Below are the code and all the weights of a small trained network. Each question names an input and a target symbol and asks about switching units off, where a switched-off unit gives its printed mean instead of its output.

import numpy as np


def w(rows, s, z=0):
    codes = np.array(rows[::2]) - 128.0
    scale = np.full(codes.shape[1], s)
    scale[-1] = z or s
    return codes * scale


def f(y):
    return y / 2 * (1 + np.tanh(0.7978845608 * (y + 0.044715 * y**3)))


def softmax(a):
    e = np.exp(a - a.max(-1, keepdims=True))
    return e / e.sum(-1, keepdims=True)


def log_softmax(a):
    a = a - a.max(-1, keepdims=True)
    return a - np.log(np.exp(a).sum(-1, keepdims=True))


def net(x, mask):
    ids = ['αβγδεζθλξπστφω'.index(c) for c in x.split()]
    T = len(ids)
    res = E[ids] + P[:T]
    u = 0
    for l in range(2):
        q, k, v = (res @ M[l].T for M in (Q, K, V))
        z = softmax(np.where(np.tri(T) > 0, q @ k.T / 4**0.5, -1e9)) @ v
        res = res + np.where(mask[u], z, O[l][:, -1]) @ O[l][:, :-1]
        u += 1
        y = f(res @ A[l][:, :-1].T + A[l][:, -1])
        res = res + np.where(mask[u : u + 4], y, B[l][:, -1]) @ B[l][:, :-1]
        u += 4
    return log_softmax(res[-1] @ U[:, :-1].T + U[:, -1])


Q, K, V, O, A, B = {}, {}, {}, {}, {}, {}
E = w([
[154,113,189,123,192,27,44],'α',
[192,158,136,180,49,193,103],'β',
[126,201,23,80,214,146,94],'γ',
[51,146,130,94,42,136,130],'δ',
[120,56,145,195,138,129,117],'ε',
[25,127,163,182,51,78,139],'ζ',
[58,63,75,184,130,172,8],'θ',
[46,49,118,174,41,90,57],'λ',
[97,103,150,183,61,109,181],'ξ',
[81,174,112,169,84,172,190],'π',
[171,170,25,27,81,124,51],'σ',
[140,43,118,117,34,130,133],'τ',
[188,178,232,145,149,201,94],'φ',
[50,186,181,157,226,73,173],'ω',
],0.016)
P = w([
[241,145,177,121,139,8,155],'0',
[173,113,164,163,98,72,143],'1',
[135,91,186,179,96,91,122],'2',
[114,80,198,176,110,119,125],'3',
[94,66,210,170,119,145,121],'4',
[77,55,227,155,131,165,127],'5',
[63,46,244,148,136,186,128],'6',
[45,36,254,135,148,207,136],'7',
[35,27,248,118,141,225,153],'8',
],0.0059)
Q[0] = w([
[126,159,39,106,113,104,183],'0.h0',
[128,94,190,179,73,91,140],'0.h0',
[83,78,210,191,6,137,104],'0.h0',
[152,160,149,132,188,149,152],'0.h0',
],0.011)
K[0] = w([
[202,207,4,197,67,141,93],'0.h0',
[146,144,255,116,104,236,161],'0.h0',
[98,55,190,119,164,247,112],'0.h0',
[137,102,96,153,159,21,110],'0.h0',
],0.0074)
V[0] = w([
[162,153,254,99,174,208,79],'0.h0',
[146,199,151,104,117,97,92],'0.h0',
[45,14,3,140,99,62,197],'0.h0',
[226,175,59,198,53,178,142],'0.h0',
],0.0062)
O[0] = w([
[2,111,156,123,186,161,132,205],'0.h0',
[128,138,155,96,123,95,79,107],'0.h0',
[145,170,54,249,18,120,77,43],'0.h0',
[111,125,255,108,127,127,109,253],'0.h0',
],0.0079,0.004)
A[0] = w([
[246,83,121,198,209,142,84,9],'0.n0',
[198,203,163,127,69,201,184,195],'0.n1',
[148,47,154,110,70,111,240,160],'0.n2',
[92,101,106,2,74,144,110,181],'0.n3',
],0.0069,0.0014)
B[0] = w([
[110,177,102,191,169,167,72,132],'0.n0',
[139,161,244,139,176,170,89,215],'0.n1',
[159,96,156,123,158,151,143,254],'0.n2',
[96,105,123,160,127,149,85,183],'0.n3',
],0.011,0.0054)
Q[1] = w([
[45,97,208,180,38,170,119],'1.h0',
[171,115,211,150,105,186,82],'1.h0',
[89,179,211,177,177,255,173],'1.h0',
[149,50,132,165,82,89,252],'1.h0',
],0.0097)
K[1] = w([
[2,121,113,221,35,210,149],'1.h0',
[97,26,222,128,60,214,143],'1.h0',
[79,106,186,85,178,226,203],'1.h0',
[189,190,180,252,69,88,167],'1.h0',
],0.0084)
V[1] = w([
[84,58,111,92,109,89,102],'1.h0',
[131,116,131,143,212,77,117],'1.h0',
[218,54,138,114,106,164,130],'1.h0',
[128,108,132,118,111,78,255],'1.h0',
],0.0095)
O[1] = w([
[217,126,19,75,43,33,87,140],'1.h0',
[68,113,49,254,99,130,105,112],'1.h0',
[169,45,52,109,175,202,155,252],'1.h0',
[182,67,220,182,63,34,247,58],'1.h0',
],0.0072,0.0048)
A[1] = w([
[152,157,124,90,173,144,78,216],'1.n0',
[106,184,66,82,173,125,91,4],'1.n1',
[140,250,186,67,144,89,129,163],'1.n2',
[121,210,110,146,201,82,147,83],'1.n3',
],0.012,0.0014)
B[1] = w([
[110,98,101,92,183,60,71,254],'1.n0',
[149,201,253,127,137,192,111,190],'1.n1',
[27,125,119,102,42,131,142,200],'1.n2',
[192,109,50,83,177,97,203,154],'1.n3',
],0.012,0.0087)
U = w([
[172,97,134,141,211,49,94,143],'α',
[64,64,152,78,182,142,135,149],'β',
[133,183,132,48,155,165,194,182],'γ',
[76,153,73,11,50,184,156,145],'δ',
[86,109,75,253,163,183,116,209],'ε',
[130,158,205,153,77,63,118,133],'ζ',
[124,146,130,182,120,177,83,100],'θ',
[137,49,66,105,110,54,43,136],'λ',
[171,114,241,190,180,122,182,101],'ξ',
[63,180,159,118,109,229,210,14],'π',
[158,115,161,39,120,111,104,3],'σ',
[232,72,131,55,131,160,129,194],'τ',
[108,120,126,114,146,130,138,41],'φ',
[87,135,71,95,175,138,199,218],'ω',
],0.0063,0.0056)

Each question gives the input, a string of symbols that net reads in full, and the target symbol t.
The units are the heads (4 rows each of Q, K, V and O) and the neurons (one row each of A and B). Each row of codes is followed by its name. A weight is (code - 128) times the scale printed after its matrix; where a second scale follows, it is the last column's (O, A, B and U).
mask holds one flag per unit, layer by layer, with each layer's heads first. A switched-off unit (its flag False) gives its mean, the last column of its rows in O or B, instead of its output. The means were averaged over made-up inputs and are rounded, as every weight is.
A unit's drop is (log p(t) with every unit on - log p(t) with that unit switched off) / (log p(t) with every unit on - log p(t) with every unit switched off).
The circuit of an input: a set's keep is (log p(t) with only the set's units on - log p(t) with every unit switched off) / (log p(t) with every unit on - log p(t) with every unit switched off). Starting from all 10 units, units are removed one at a time, each time the one whose removal leaves the highest keep (on an exact tie, the one counted first), for as long as the keep stays at least 0.8.
circuit, biggest first: the units of the circuit, biggest drop first
k most important neurons: the k neurons with the biggest drops, biggest first
k most important neurons of layer l: the k neurons of layer l with the biggest drops, biggest first
input ξ ξ ε β δ τ τ β, target δ: 4 most important neurons -> (1.n2 0.n3 0.n1 0.n2)
input δ β ω β π, target π: circuit, biggest first -> (1.h0 1.n0 1.n2)
input α τ β τ ξ λ β, target τ: circuit, biggest first -> (1.h0 0.n3 0.h0 1.n2)
input ε β β β τ β, target τ: circuit, biggest first -> (1.h0 1.n2)
input ω β β β δ δ β, target δ: circuit, biggest first -> (1.h0 1.n2 0.n3)
input ζ β ω δ τ β τ σ θ, target θ: circuit, biggest first -> (1.n1 1.h0)
input β β φ ζ β θ ζ β τ, target λ: 3 most important neurons -> (0.n3 0.n1 1.n1)
input β φ γ τ β ξ τ τ α, target λ: 2 most important neurons -> (0.n0 0.n1)
input γ δ β ε τ, target τ: circuit, biggest first -> (1.h0 1.n2 0.n2)
input ε θ β, target β: most important neuron -> (1.n0)
input τ ε β ζ β τ ω π, target π: 3 most important neurons -> (1.n0 0.n1 1.n2)
input β τ β ζ β ε δ τ θ, target θ: 3 most important neurons of layer 0 -> (0.n2 0.n1 0.n0)
input β δ ζ τ ξ β β β σ, target σ: circuit, biggest first -> (1.n1 1.h0 1.n0 0.n3)
input β τ π ε τ τ φ, target β: circuit, biggest first -> (0.h0)
input β ξ τ τ β ε, target ε: 2 most important neurons of layer 0 -> (0.n0 0.n1)
input β ξ β, target ξ: 2 most important neurons -> (0.n2 1.n0)
input β τ β ξ τ τ ω ε β, target ξ: 2 most important neurons of layer 0 -> (0.n2 0.n1)
input β θ β λ β, target λ: 2 most important neurons of layer 0 -> (0.n3 0.n2)
input φ δ β ε τ ξ ζ τ ω, target ω: 2 most important neurons of layer 0 -> (0.n3 0.n1)
input ζ τ β σ, target σ: 2 most important neurons of layer 1 -> (1.n1 1.n0)
